Here is a tiny trained network, its code and every weight. The questions are about switching its units off for an input and a target symbol, where a switched-off unit gives its printed mean instead of its output.

import numpy as np


def w(rows, s, z=0):
    codes = np.array(rows[::2]) - 128.0
    scale = np.full(codes.shape[1], s)
    scale[-1] = z or s
    return codes * scale


def f(y):
    return y / 2 * (1 + np.tanh(0.7978845608 * (y + 0.044715 * y**3)))


def softmax(a):
    e = np.exp(a - a.max(-1, keepdims=True))
    return e / e.sum(-1, keepdims=True)


def log_softmax(a):
    a = a - a.max(-1, keepdims=True)
    return a - np.log(np.exp(a).sum(-1, keepdims=True))


def net(x, mask):
    ids = ['αβδζθλστ'.index(c) for c in x.split()]
    T = len(ids)
    res = E[ids] + P[:T]
    u = 0
    for l in range(2):
        r = res
        for j in range(2):
            rows = slice(2 * j, 2 * j + 2)
            q, k, v = (r @ M[l][rows].T for M in (Q, K, V))
            z = softmax(np.where(np.tri(T) > 0, q @ k.T / 2**0.5, -1e9)) @ v
            o = O[l][rows]
            res = res + np.where(mask[u + j], z, o[:, -1]) @ o[:, :-1]
        u += 2
        y = f(res @ A[l][:, :-1].T + A[l][:, -1])
        res = res + np.where(mask[u : u + 24], y, B[l][:, -1]) @ B[l][:, :-1]
        u += 24
    return log_softmax(res[-1] @ U[:, :-1].T + U[:, -1])


Q, K, V, O, A, B = {}, {}, {}, {}, {}, {}
E = w([
[115,123,56,158,126],'α',
[118,87,131,94,106],'β',
[201,160,139,69,140],'δ',
[100,122,87,158,103],'ζ',
[186,103,131,32,200],'θ',
[87,135,90,171,116],'λ',
[78,144,117,178,100],'σ',
[180,251,175,100,61],'τ',
],0.014)
P = w([
[72,211,97,177,128],'0',
[170,108,49,93,5],'1',
[172,124,91,115,65],'2',
[148,178,201,225,244],'3',
[144,143,160,125,181],'4',
[161,114,87,3,33],'5',
[152,149,178,119,153],'6',
[186,154,190,181,250],'7',
[155,131,185,83,144],'8',
[165,131,151,53,131],'9',
],0.0065)
Q[0] = w([
[77,145,96,96,22],'L0H0',
[137,206,34,31,2],'L0H0',
[107,149,120,160,62],'L0H1',
[120,62,81,153,143],'L0H1',
],0.0098)
K[0] = w([
[141,146,97,235,163],'L0H0',
[133,199,208,195,254],'L0H0',
[89,173,121,174,127],'L0H1',
[94,103,97,148,155],'L0H1',
],0.0098)
V[0] = w([
[128,136,2,95,216],'L0H0',
[186,69,57,44,66],'L0H0',
[167,126,127,150,4],'L0H1',
[148,236,204,111,105],'L0H1',
],0.007)
O[0] = w([
[164,247,22,103,182,147],'L0H0',
[85,107,97,1,57,145],'L0H0',
[131,87,142,30,115,200],'L0H1',
[241,54,112,90,164,254],'L0H1',
],0.0058,0.0034)
A[0] = w([
[54,63,171,128,77,26],'L0N0',
[94,88,156,203,113,107],'L0N1',
[148,133,140,80,140,56],'L0N2',
[180,96,168,77,139,108],'L0N3',
[123,79,82,169,150,127],'L0N4',
[75,206,124,120,114,153],'L0N5',
[161,92,201,126,111,64],'L0N6',
[67,102,161,172,196,55],'L0N7',
[196,174,179,94,80,194],'L0N8',
[151,40,116,213,87,101],'L0N9',
[116,107,84,175,174,251],'L0N10',
[81,82,178,166,182,175],'L0N11',
[59,29,58,195,128,63],'L0N12',
[105,126,130,201,116,1],'L0N13',
[155,4,51,109,167,146],'L0N14',
[90,93,166,213,115,41],'L0N15',
[242,193,163,34,142,118],'L0N16',
[186,130,162,153,178,175],'L0N17',
[196,40,179,112,111,134],'L0N18',
[107,76,117,159,218,160],'L0N19',
[80,150,199,205,77,187],'L0N20',
[2,90,135,128,214,63],'L0N21',
[187,201,89,58,42,159],'L0N22',
[17,107,178,108,43,53],'L0N23',
],0.0083,0.0064)
B[0] = w([
[170,85,124,142,253,119],'L0N0',
[186,81,199,78,105,125],'L0N1',
[186,115,184,97,176,132],'L0N2',
[129,142,124,131,214,168],'L0N3',
[114,148,203,110,64,125],'L0N4',
[77,120,15,177,141,136],'L0N5',
[150,197,99,142,169,126],'L0N6',
[186,67,158,182,203,119],'L0N7',
[69,130,89,153,161,213],'L0N8',
[248,151,183,176,99,124],'L0N9',
[156,117,94,84,2,166],'L0N10',
[191,109,101,109,89,130],'L0N11',
[138,50,209,170,86,128],'L0N12',
[108,83,166,169,246,119],'L0N13',
[98,125,208,43,98,153],'L0N14',
[154,39,199,116,211,121],'L0N15',
[95,84,149,197,204,245],'L0N16',
[112,78,59,136,130,166],'L0N17',
[79,130,123,85,217,165],'L0N18',
[178,186,178,108,35,131],'L0N19',
[150,100,106,111,58,141],'L0N20',
[145,42,124,200,163,122],'L0N21',
[74,163,150,186,161,212],'L0N22',
[109,101,77,98,223,122],'L0N23',
],0.0071,0.011)
Q[1] = w([
[183,152,184,92,108],'L1H0',
[224,109,254,141,138],'L1H0',
[120,164,79,12,104],'L1H1',
[147,63,158,206,156],'L1H1',
],0.0098)
K[1] = w([
[18,234,190,112,106],'L1H0',
[2,66,149,240,81],'L1H0',
[218,185,124,42,143],'L1H1',
[124,131,177,188,154],'L1H1',
],0.0062)
V[1] = w([
[116,185,135,5,37],'L1H0',
[99,243,205,38,122],'L1H0',
[221,254,135,18,122],'L1H1',
[156,90,142,59,235],'L1H1',
],0.0059)
O[1] = w([
[76,33,160,168,166,19],'L1H0',
[156,5,66,165,188,88],'L1H0',
[167,166,72,254,223,4],'L1H1',
[164,132,51,65,192,132],'L1H1',
],0.0066,0.0045)
A[1] = w([
[171,148,148,115,185,70],'L1N0',
[88,179,50,202,93,144],'L1N1',
[97,121,136,193,153,160],'L1N2',
[130,135,84,121,136,105],'L1N3',
[145,135,145,156,189,3],'L1N4',
[157,132,176,58,161,215],'L1N5',
[77,112,136,91,209,87],'L1N6',
[105,78,161,156,102,25],'L1N7',
[99,116,146,136,201,102],'L1N8',
[135,133,73,157,94,83],'L1N9',
[246,82,241,114,85,48],'L1N10',
[36,133,81,107,35,149],'L1N11',
[115,67,114,168,127,33],'L1N12',
[135,98,164,98,117,164],'L1N13',
[96,138,112,94,105,63],'L1N14',
[136,199,172,185,106,226],'L1N15',
[187,183,179,155,108,228],'L1N16',
[151,113,92,178,89,80],'L1N17',
[158,61,109,144,79,106],'L1N18',
[123,81,129,98,103,72],'L1N19',
[85,158,105,133,156,112],'L1N20',
[135,95,76,165,133,202],'L1N21',
[134,68,125,150,119,120],'L1N22',
[86,157,99,180,109,169],'L1N23',
],0.012,0.0057)
B[1] = w([
[102,192,104,151,62,174],'L1N0',
[155,103,206,92,187,193],'L1N1',
[137,115,122,49,176,147],'L1N2',
[165,128,137,174,114,135],'L1N3',
[108,194,54,178,56,153],'L1N4',
[92,127,113,188,198,208],'L1N5',
[207,119,143,137,111,248],'L1N6',
[101,115,137,218,65,134],'L1N7',
[157,179,145,102,96,211],'L1N8',
[173,229,99,168,114,152],'L1N9',
[64,224,18,133,254,141],'L1N10',
[91,196,157,168,87,241],'L1N11',
[164,74,231,89,67,122],'L1N12',
[100,44,49,89,168,140],'L1N13',
[125,159,176,99,121,137],'L1N14',
[198,54,81,64,187,174],'L1N15',
[195,71,73,109,171,152],'L1N16',
[194,99,93,188,149,152],'L1N17',
[164,66,84,118,112,155],'L1N18',
[137,139,15,86,28,130],'L1N19',
[122,85,58,161,126,173],'L1N20',
[86,108,119,128,205,139],'L1N21',
[97,83,100,82,76,126],'L1N22',
[137,80,172,91,181,173],'L1N23',
],0.0083,0.014)
U = w([
[2,131,134,133,123,224],'α',
[120,143,77,61,104,46],'β',
[135,107,158,168,126,100],'δ',
[101,211,132,249,161,55],'ζ',
[180,76,76,134,97,97],'θ',
[133,31,182,28,251,253],'λ',
[224,65,151,120,130,60],'σ',
[161,190,166,38,89,57],'τ',
],0.0082,0.0056)

Each question gives the input, a string of symbols that net reads in full, and the target symbol t.
The units are the heads (2 rows each of Q, K, V and O) and the neurons (one row each of A and B). Each row of codes is followed by its name. A weight is (code - 128) times the scale printed after its matrix; where a second scale follows, it is the last column's (O, A, B and U).
mask holds one flag per unit, layer by layer, with each layer's heads first. A switched-off unit (its flag False) gives its mean, the last column of its rows in O or B, instead of its output. The means were averaged over made-up inputs and are rounded, as every weight is.
A unit's drop is (log p(t) with every unit on - log p(t) with that unit switched off) / (log p(t) with every unit on - log p(t) with every unit switched off).
The circuit of an input: a set's keep is (log p(t) with only the set's units on - log p(t) with every unit switched off) / (log p(t) with every unit on - log p(t) with every unit switched off). Starting from the 12 units with the biggest drops (on a tie, the unit counted first), units are removed one at a time, each time the one whose removal leaves the highest keep (on an exact tie, the one counted first), for as long as the keep stays at least 0.8.
units of the circuit, in order: the units of the circuit, biggest drop first
k most important neurons: the k neurons with the biggest drops, biggest first
top k neurons in layer l: the k neurons of layer l with the biggest drops, biggest first
input β α α, target α: top 2 neurons in layer 1 : (L1N11; L1N6)
input β β δ, target λ: units of the circuit, in order : (L1N11; L0N16)
input δ β α λ, target α: 4 most important neurons : (L1N6; L1N11; L1N8; L0N22)
input δ λ δ σ σ σ λ λ λ τ, target λ: 2 most important neurons : (L1N2; L1N11)
input β ζ ζ δ ζ δ σ δ σ α, target τ: units of the circuit, in order : (L1N5; L1N11; L0N16; L0N10)
input λ ζ δ δ θ ζ, target τ: units of the circuit, in order : (L0N16; L1N5)
input τ δ α δ λ σ, target τ: units of the circuit, in order : (L1N5; L0N16)
input α α δ λ, target λ: units of the circuit, in order : (L1N23; L1N0)
input β α σ, target α: units of the circuit, in order : (L0H1; L1N6)
input λ δ α, target σ: top 2 neurons in layer 0 : (L0N16; L0N8)
input δ λ ζ, target τ: 3 most important neurons : (L1N11; L1N5; L0N16)
input λ β θ θ τ β δ σ, target α: units of the circuit, in order : (L0H0; L1N6)
input δ τ σ λ, target β: 3 most important neurons : (L1N10; L0N16; L0N22)
input θ δ ζ σ δ α τ σ, target λ: 2 most important neurons : (L1N1; L1N23)
input ζ σ τ σ θ τ τ, target ζ: top 2 neurons in layer 1 : (L1N4; L1N15)
input λ λ λ, target σ: top 3 neurons in layer 0 : (L0N16; L0N8; L0N18)
input λ τ β δ δ α λ, target τ: 3 most important neurons : (L1N5; L0N16; L1N11)
input β δ δ α β λ, target λ: top 3 neurons in layer 0 : (L0N22; L0N8; L0N16)
input δ δ β τ σ λ σ λ ζ, target θ: top 2 neurons in layer 1 : (L1N18; L1N16)
input δ λ λ δ δ λ δ σ β β, target α: top neuron in layer 0 : (L0N16)
input λ δ σ, target σ: top 4 neurons in layer 1 : (L1N15; L1N16; L1N1; L1N17)
input λ θ ζ, target σ: top 2 neurons in layer 1 : (L1N1; L1N15)
input σ λ σ α δ α, target λ: top 2 neurons in layer 1 : (L1N1; L1N15)
input λ τ β τ σ β σ α σ, target θ: 2 most important neurons : (L0N16; L0N22)
input δ τ λ τ λ σ, target β: 4 most important neurons : (L1N10; L0N16; L0N9; L0N22)
input σ λ σ σ δ ζ σ τ λ, target θ: top 3 neurons in layer 0 : (L0N16; L0N8; L0N22)
input σ ζ θ δ τ β τ λ, target α: 2 most important neurons : (L1N6; L1N8)
